Each row is followed by roughly how far along a hidden order it lies, from 0 to 15. A new part has a new order.
[-3.87 -2.17 -0.87  1.80 -3.03 -0.28  0.16 -2.46  8.97  4.77 -2.62  0.39
 -1.43 -2.27 -2.80 -0.57  1.05  0.22  1.50  0.20 -4.97 -0.10 -4.49 -1.82
 -7.40 -1.30  1.13 -2.12  1.42 -1.90  6.21 -1.61 -2.91  2.85  4.65 -3.38
 -5.64 -4.57 -1.93  2.97  2.32 -1.15 -1.55  0.23  2.86 -2.56 -1.94 -0.24
 -3.37  0.05 -4.02 -1.86  1.13 -1.96  2.08  3.05  1.60  1.04 -3.90  5.86
 -0.62 -3.34  1.90  1.13 -1.70  1.97 -3.40  1.82 -1.28 -2.86 -0.08 -4.49
 -4.11  5.14  0.17 -0.38  1.45  1.96 -0.60  1.41 -5.77 -3.40 -0.06  1.11
 -2.32 -3.43 -0.99 -2.40 -1.32  3.19 -3.56  3.75 -0.08 -0.83 -5.07 -3.48
 -0.72 -3.30 -0.51 -5.41 -0.98 -5.28  2.53  2.24 -3.51 -1.70  6.38 -4.41
  6.08 -1.95 -0.48  0.29  0.39  3.78 -0.67  2.50 -2.06  3.45 -2.76 -1.36
 -5.43  1.97 -0.72 -4.46  4.21  1.83 -0.56 -2.69  0.51]  15
[-1.91 -0.81 -2.36  1.74 -1.72  0.29  1.88 -2.70  4.03  2.44  0.20 -0.88
 -0.14 -0.74  0.57 -1.01  0.56  1.04 -0.58  0.13  0.26 -1.26 -0.50  0.42
 -1.47 -2.57  2.56 -1.08  0.05 -0.89  2.84 -0.59 -1.38  0.67  2.54 -0.36
 -3.16  0.58 -1.51  1.65  2.04  1.86  1.22  1.60  4.10 -1.27 -3.89 -0.07
 -0.17 -0.36 -0.75  0.63  1.07 -2.43  0.79  1.78  2.85  1.61 -0.93  2.10
  0.45 -1.50  0.63 -0.36 -0.57  0.79 -0.38  0.71  0.44 -0.97  2.44 -1.72
 -2.00  1.63 -0.37  0.58 -1.86  0.99  0.03  0.21 -2.07 -1.81 -0.27  0.46
 -0.86 -0.45 -1.65 -1.01 -0.47  0.96 -1.05  2.30 -0.62 -0.69 -2.77 -1.27
  1.66 -1.22  0.29 -0.51  0.55 -2.85 -1.01 -0.12 -1.53 -2.13  1.29 -1.37
  3.26  0.52 -1.21  0.19 -3.15  1.10  0.13  3.03 -1.58  1.08 -0.06 -1.16
 -2.10  0.31 -0.24 -1.05 -1.08 -1.24 -2.36 -0.21  0.78]  6
[-2.64 -2.64 -2.62  2.54 -2.45 -0.12  1.41 -2.99  6.92  5.64 -1.13  0.26
 -1.08 -0.52 -1.41 -1.04  1.81  0.79  0.21 -0.30 -2.57 -0.65 -2.62 -0.26
 -3.25 -2.74  1.84 -1.20  0.05 -1.50  4.73 -0.61 -0.01  1.30  3.29 -1.98
 -4.19 -2.66 -2.42  2.87  3.49  0.72 -0.41  0.99  3.95 -2.11 -3.44 -0.05
 -2.54 -0.69 -2.17 -0.67  1.10 -3.35  0.98  2.27  2.10  1.19 -2.10  3.94
  0.93 -2.51  0.50  0.11 -0.70  1.15 -1.69  1.25  1.02 -1.34  1.85 -3.06
 -3.35  3.35  0.09 -0.48 -2.19  2.05  0.37  1.40 -3.75 -2.60 -0.94  1.14
 -1.42 -1.32 -2.41  0.16 -1.17  1.37 -2.35  3.02 -0.75  0.36 -3.94 -2.88
  1.73 -2.04 -0.12 -2.97 -1.01 -3.41 -0.25  0.25 -1.64 -2.76  3.69 -2.92
  3.21 -0.52 -0.80 -0.28 -3.13  1.30 -1.05  4.45 -1.46  2.07 -1.30 -1.40
 -3.87  0.99 -0.48 -2.26  0.84  0.54 -0.36 -0.64  1.02]  11
[-1.40 -0.05 -0.67 -0.48 -0.91 -0.04 -0.37 -1.76  0.89 -1.68  1.98  0.55
  0.27 -0.29  1.58 -1.06  0.72  1.32  0.45  0.94  0.89 -0.50  0.69  0.66
 -0.05 -0.70  1.88 -1.27 -0.24  0.14  0.16  0.00 -1.70  0.25  0.86  1.93
 -0.45  2.45 -0.50  0.20 -0.05  1.14  0.64 -0.05  2.21 -0.91 -1.47 -0.03
  0.99  0.23  0.49  1.33  0.20 -1.46  0.30 -0.32  2.23  1.00 -0.36 -0.77
 -0.09  1.06 -0.41 -0.87 -0.05  0.62  0.32 -0.81 -0.26  0.22  1.91  1.35
  0.00 -0.26 -0.35  0.00 -0.15  0.13 -0.14 -0.46 -0.27 -0.43  0.65 -0.32
 -0.51 -0.24 -0.99 -3.72  0.05  1.36 -0.57  1.34 -0.08 -0.80 -1.55  0.51
  1.24 -0.95  0.73  1.05  2.58 -0.84 -0.94  0.63 -1.39 -0.72 -0.36  0.32
  1.10  0.39 -1.37  0.83 -2.25  1.19  0.34 -0.09 -0.89 -0.85  0.23 -1.08
  0.01  0.04  0.87 -0.70 -1.31 -1.07 -2.72 -0.09  1.91]  2
[ 0.39 -0.98 -0.64 -0.06 -0.32 -0.59 -0.13  0.89 -0.20 -0.03 -1.69  1.72
 -0.15 -0.87 -1.91  0.13 -0.30 -0.53  0.78 -0.70 -1.27  0.89 -1.92 -1.28
 -0.74  0.80 -1.58  0.54 -0.47  0.04  0.70  0.37  1.41 -0.97  0.66 -1.31
  0.38 -4.24  0.37  0.28  0.62 -0.91 -0.61  1.06 -0.24  0.66  0.09  0.13
 -1.22 -0.33 -0.89 -1.26  0.55  0.27 -0.66  0.60 -1.89 -0.49 -0.54  1.51
  0.20 -0.81  1.00  0.50 -0.02 -1.27 -0.17  0.25 -0.35 -0.33 -1.38 -1.73
 -0.25  1.96  0.91 -0.39  0.64 -0.20 -0.13  0.25 -0.18  0.67 -0.73  0.10
 -0.06  0.47  0.35  3.18  0.32 -0.61 -0.16 -1.37 -0.20  0.35  0.37 -0.80
 -0.28  0.46 -0.47 -2.26 -2.02  0.71  1.65 -0.60  0.94 -0.46  0.21 -0.20
 -0.47 -1.11  1.21 -0.58  2.13 -0.01 -1.39  0.77  0.54  0.45 -0.22  0.84
 -0.22 -0.18 -0.31  0.11  2.81  0.77  2.74 -0.03 -1.14]  0
[-1.24 -2.14 -2.32  2.41 -1.32  0.16  1.72 -1.35  5.34  4.78 -2.33 -0.32
 -1.10 -0.44 -2.02 -0.61  0.98  0.13 -0.12 -0.86 -2.26 -0.29 -2.19 -0.69
 -2.74 -1.58  0.48 -0.52  0.06 -1.17  3.56 -1.01  0.45  0.66  2.53 -2.80
 -2.63 -3.42 -1.41  1.93  2.68 -0.17 -0.15  1.08  1.97 -0.98 -2.19 -0.13
 -2.34 -0.74 -2.26 -0.79  0.84 -1.87  0.58  2.16  0.70  0.39 -1.42  3.47
  0.94 -2.70  0.68  0.45 -0.59  0.23 -1.34  1.63  0.77 -1.04  0.55 -2.10
 -3.11  2.45  0.38 -0.24 -1.81  1.68  0.36  1.06 -3.08 -1.76 -1.22  0.87
 -0.89 -1.00 -1.34  1.62 -0.96  0.84 -1.47  1.29 -0.49  0.53 -2.04 -2.51
  0.88 -0.72 -0.43 -2.62 -1.63 -2.16  0.29  0.08 -0.90 -1.90  3.53 -2.65
  2.42 -0.48 -0.07 -0.84 -0.95  0.60 -1.02  3.43 -1.01  1.79 -0.80 -0.61
 -3.04  0.54 -0.93 -1.51  1.29  0.91  1.61 -0.43 -0.38]  7
[-0.90 -0.55 -1.59  1.55 -0.02  0.65  1.84 -1.79  1.93  1.87  0.43 -1.73
 -0.48  0.37  0.91 -0.88  0.67  0.97 -1.13 -0.17  0.60 -1.00  0.63  0.66
 -0.20 -1.89  1.61 -0.91  0.11 -0.57  0.83 -1.24 -0.38  0.38  0.68 -0.08
 -1.54  1.91 -0.86  0.84  1.49  1.25  1.14  0.28  1.70 -0.61 -2.21 -0.37
  0.15 -0.49 -0.26  1.29  0.15 -1.43  0.57  0.77  2.32  0.70  0.19  0.68
  0.62 -0.82 -0.43 -0.51 -0.27  0.52  0.12  0.61  0.96  0.09  2.20  0.10
 -1.58 -0.55 -0.44  0.40 -2.53  1.19  0.46  0.03 -1.35 -1.08 -0.31  0.19
 -0.43 -0.35 -1.15 -0.76 -0.65  0.38 -0.17  1.08 -0.21 -0.13 -1.81 -0.32
  1.44 -0.41  0.22  0.23  1.14 -1.51 -1.97  0.27 -1.09 -0.85 -0.15 -1.27
  1.23  0.98 -1.11  0.02 -2.74  0.46  0.64  1.53 -1.16  0.00  0.28 -1.22
 -0.59 -0.08 -0.38 -0.22 -2.81 -0.97 -1.63  0.00  0.55]  2
[-1.00 -1.15 -0.25  0.04 -1.10 -0.52 -0.67  0.09  2.92 -0.24 -2.09  1.53
 -0.61 -1.28 -2.02 -0.48  0.16 -0.25  1.47 -0.19 -2.78  0.70 -2.49 -1.44
 -2.41  0.61 -1.11 -0.49  0.03 -0.36  2.15 -0.41 -0.19  0.15  1.63 -1.66
 -0.82 -4.10  0.10  0.81  0.73 -1.44 -1.18  0.46  0.25 -0.47  0.21  0.05
 -1.72  0.00 -1.91 -1.06  0.50 -0.12  0.24  0.82 -0.88 -0.16 -1.46  2.43
 -0.19 -0.94  1.24  0.71 -0.38 -0.24 -1.27  0.48 -1.05 -0.74 -1.10 -1.58
 -1.04  2.62  0.76 -0.57  1.50  0.53 -0.39  0.46 -1.74 -0.44 -0.23  0.15
 -0.72 -0.93  0.24  0.86 -0.23  0.77 -1.32  0.17  0.02 -0.25 -0.99 -1.06
 -0.77 -0.75 -0.25 -2.79 -1.30 -1.25  2.16  0.70 -0.67 -0.92  1.83 -1.20
  1.16 -1.51  0.56 -0.32  2.18  1.08 -1.13  0.34 -0.16  1.16 -1.54  0.14
 -1.44  0.54 -0.23 -1.54  3.82  1.44  1.83 -0.97 -0.01]  4
[-5.07 -1.50 -0.09  0.50 -3.84 -0.23 -1.78 -4.54  7.92 -0.15  0.84  0.57
 -1.12 -1.55 -0.08 -1.64  2.24  2.35  2.56  1.53 -2.47 -0.48 -1.84 -0.62
 -5.31 -1.06  2.82 -3.63  0.50 -1.27  4.66 -1.55 -4.51  2.26  3.71 -0.53
 -3.58 -0.23 -1.26  2.30  0.11 -0.87 -0.52 -1.18  2.97 -3.63 -1.46  0.19
 -1.35  0.85 -2.21  1.13  0.59 -3.20  2.16  0.49  4.52  2.05 -3.71  2.99
 -0.21 -0.72  0.26 -0.15 -1.20  2.50 -2.86  0.22 -0.53 -1.72  1.87  0.71
 -2.20  2.75 -0.34 -0.77  2.29  2.14 -0.68  0.66 -4.39 -3.54  1.08 -0.11
 -1.88 -3.93 -2.55 -6.72 -1.51  6.18 -3.86  4.23  0.06 -1.51 -5.01 -1.91
  1.05 -3.72  0.85 -1.87  3.23 -4.02  1.32  3.36 -5.56 -2.18  3.80 -2.48
  5.85 -0.92 -2.36  0.70 -2.07  3.75 -0.08  0.29 -2.65  1.25 -2.14 -2.39
 -3.08  1.36  1.03 -5.06  2.67  2.04 -3.63 -1.92  4.25]  13
[-2.08 -1.44 -2.24  1.99 -1.60  0.33  1.56 -3.23  5.17  2.86  0.24 -0.96
 -0.66  0.04  0.32 -1.27  1.41  1.42 -0.39 -0.19 -0.02 -0.84 -0.35  0.58
 -1.32 -2.38  2.39 -1.25 -0.19 -0.96  2.71 -0.99 -0.59  0.58  1.94 -0.66
 -2.72  0.63 -1.55  1.97  2.20  1.33  1.00  0.75  3.20 -1.59 -3.28 -0.12
 -0.66 -0.32 -1.17  1.01  0.66 -3.11  1.02  1.17  3.02  1.34 -1.02  1.73
  1.00 -1.47 -0.28 -0.44 -0.42  0.66 -0.75  0.80  1.10 -0.56  2.67 -0.52
 -2.14  0.82 -0.36  0.09 -2.57  1.80  0.38  0.55 -2.44 -1.99 -0.53  0.42
 -0.80 -1.04 -2.31 -1.24 -0.94  1.62 -1.42  2.31 -0.46 -0.05 -2.57 -1.37
  2.28 -1.13  0.36 -0.43  1.02 -2.19 -1.34  0.20 -1.64 -1.79  1.65 -1.67
  2.63  0.69 -1.34 -0.22 -3.55  0.67 -0.09  2.62 -1.58  0.64 -0.18 -1.52
 -1.94  0.23 -0.17 -1.38 -1.51 -0.34 -1.59 -0.12  1.19]  6
[-1.89 -0.99 -0.09 -0.56 -2.41 -0.90 -1.04 -0.64  2.95 -1.90 -2.06  2.32
 -0.24 -2.07 -1.82 -0.69  0.05  0.79  2.60  0.27 -1.45  0.76 -2.42 -1.65
 -2.11  0.24 -0.71 -0.65 -0.40 -0.21  2.59 -0.02 -1.52 -0.62  2.71 -1.46
 -0.01 -4.71  0.70  0.75 -0.43 -1.16 -0.43  1.72  0.99 -0.78  0.08  0.57
 -1.12  0.68 -1.55 -0.15  1.31 -0.91  0.17  0.27  0.20  0.76 -1.94  2.41
 -0.04 -0.75  1.61  0.28 -0.59 -0.44 -1.54  0.16 -1.70 -1.15 -0.71 -1.01
 -0.39  3.04  0.82 -0.36  2.79  0.32 -0.99  0.17 -1.54 -0.64  0.05 -0.26
 -0.40 -0.94 -0.77 -0.18 -0.08  2.81 -1.60 -0.18 -0.24 -0.65 -0.27 -1.27
 -0.01 -0.95  0.08 -2.51 -0.17 -0.99  3.41  0.72 -1.25 -1.47  1.52 -0.29
  2.55 -1.51  0.22 -0.72  1.77  1.03 -1.39 -0.04 -0.42  1.04 -0.67  0.28
 -1.46  0.04  0.11 -2.25  5.33  2.15  1.14 -0.52  0.85]  4
